Below is a small trained network, with its code and all its weights. Each question gives an input and a class and asks what happens when units are switched off, that is, made to give their printed mean instead of their output.

import numpy as np


def w(rows, s, z=0):
    codes = np.array(rows[::2]) - 128.0
    scale = np.full(codes.shape[1], s)
    scale[-1] = z or s
    return codes * scale


def f(y):
    return np.maximum(y, 0)


def log_softmax(a):
    a = a - a.max(-1, keepdims=True)
    return a - np.log(np.exp(a).sum(-1, keepdims=True))


def net(x, mask):
    res = np.array(x, float).reshape(1, 5) / 4 @ E
    y = f(res @ A[0][:, :-1].T + A[0][:, -1])
    res = res + np.where(mask, y, B[0][:, -1]) @ B[0][:, :-1]
    return log_softmax(res[-1] @ U[:, :-1].T + U[:, -1])


A, B = {}, {}
E = w([
[118,205,160,147],'x0',
[152,94,54,96],'x1',
[100,10,91,182],'x2',
[53,189,53,239],'x3',
[1,138,162,135],'x4',
],0.0078)
A[0] = w([
[97,146,85,79,151],'neuron 0',
[83,59,92,222,217],'neuron 1',
[95,200,197,120,108],'neuron 2',
[38,101,147,106,193],'neuron 3',
[77,80,59,74,240],'neuron 4',
[255,125,76,135,211],'neuron 5',
[115,136,184,239,198],'neuron 6',
[202,163,130,150,106],'neuron 7',
[100,107,210,177,243],'neuron 8',
[102,154,35,150,55],'neuron 9',
[76,126,15,117,253],'neuron 10',
[108,227,231,180,230],'neuron 11',
[211,112,186,52,99],'neuron 12',
],0.0092,0.0038)
B[0] = w([
[114,64,237,188,156],'neuron 0',
[182,71,64,175,253],'neuron 1',
[138,251,158,36,196],'neuron 2',
[51,52,53,190,206],'neuron 3',
[251,49,175,218,219],'neuron 4',
[163,132,34,114,231],'neuron 5',
[145,85,39,77,210],'neuron 6',
[101,97,61,98,165],'neuron 7',
[72,120,24,23,206],'neuron 8',
[161,96,240,173,179],'neuron 9',
[221,6,189,254,236],'neuron 10',
[160,147,79,41,254],'neuron 11',
[153,139,122,38,209],'neuron 12',
],0.0063,0.0081)
U = w([
[138,112,191,109,45],'0',
[80,81,134,47,6],'1',
[115,128,160,92,3],'2',
[131,33,135,156,194],'3',
[200,142,198,2,238],'4',
[105,97,36,68,237],'5',
[15,171,129,37,33],'6',
],0.0099,0.004)

Each question gives the input, the list of numbers given to net, and the class t.
The units are the neurons (one row each of A and B). Each row of codes is followed by its name. A weight is (code - 128) times the scale printed after its matrix; where a second scale follows, it is the last column's (A, B and U).
mask holds one flag per neuron, in row order. A switched-off neuron (its flag False) gives its mean, the last column of its row in B, instead of its output. The means were averaged over made-up inputs and are rounded, as every weight is.
A unit's drop is (log p(t) with every unit on - log p(t) with that unit switched off) / (log p(t) with every unit on - log p(t) with every unit switched off).
The circuit of an input: a set's keep is (log p(t) with only the set's units on - log p(t) with every unit switched off) / (log p(t) with every unit on - log p(t) with every unit switched off). Starting from the 12 units with the biggest drops (on a tie, the unit counted first), units are removed one at a time, each time the one whose removal leaves the highest keep (on an exact tie, the one counted first), for as long as the keep stays at least 0.8.
units of the circuit, in order: the units of the circuit, biggest drop first
most important unit: the unit with the biggest drop
k most important neurons: the k neurons with the biggest drops, biggest first
drop when u is switched off: that unit's drop, to one decimal
input [3,2,2,7,5], class 3: most important unit -> neuron 10
input [7,-2,6,2,6], class 5: units of the circuit, in order -> [neuron 8; neuron 6]
input [8,-2,8,-1,1], class 5: units of the circuit, in order -> [neuron 8; neuron 10]
input [-5,-8,4,-1,-8], class 5: units of the circuit, in order -> [neuron 10; neuron 5]
input [-5,-2,-6,0,3], class 6: units of the circuit, in order -> [neuron 10; neuron 4; neuron 1]
input [6,-7,4,-2,1], class 5: units of the circuit, in order -> [neuron 6; neuron 8]
input [-5,0,-4,4,8], class 3: units of the circuit, in order -> [neuron 10; neuron 0]
input [6,6,0,6,-4], class 3: units of the circuit, in order -> [neuron 10; neuron 9]
input [-4,-3,-8,5,5], class 6: 3 most important neurons -> [neuron 4; neuron 2; neuron 1]
input [4,-4,8,-1,3], class 5: 4 most important neurons -> [neuron 8; neuron 10; neuron 6; neuron 9]
input [8,-6,5,4,8], class 5: 2 most important neurons -> [neuron 6; neuron 1]
input [4,1,-3,3,5], class 6: drop when neuron 1 is switched off -> 0.2
input [4,-3,2,-3,5], class 6: drop when neuron 2 is switched off -> 0.1
input [7,7,4,4,-5], class 3: drop when neuron 10 is switched off -> 0.1
input [5,4,-4,2,1], class 4: most important neuron -> [neuron 3]
input [3,-8,8,4,-6], class 5: drop when neuron 4 is switched off -> 0.2
input [0,0,0,8,4], class 3: 2 most important neurons -> [neuron 10; neuron 9]
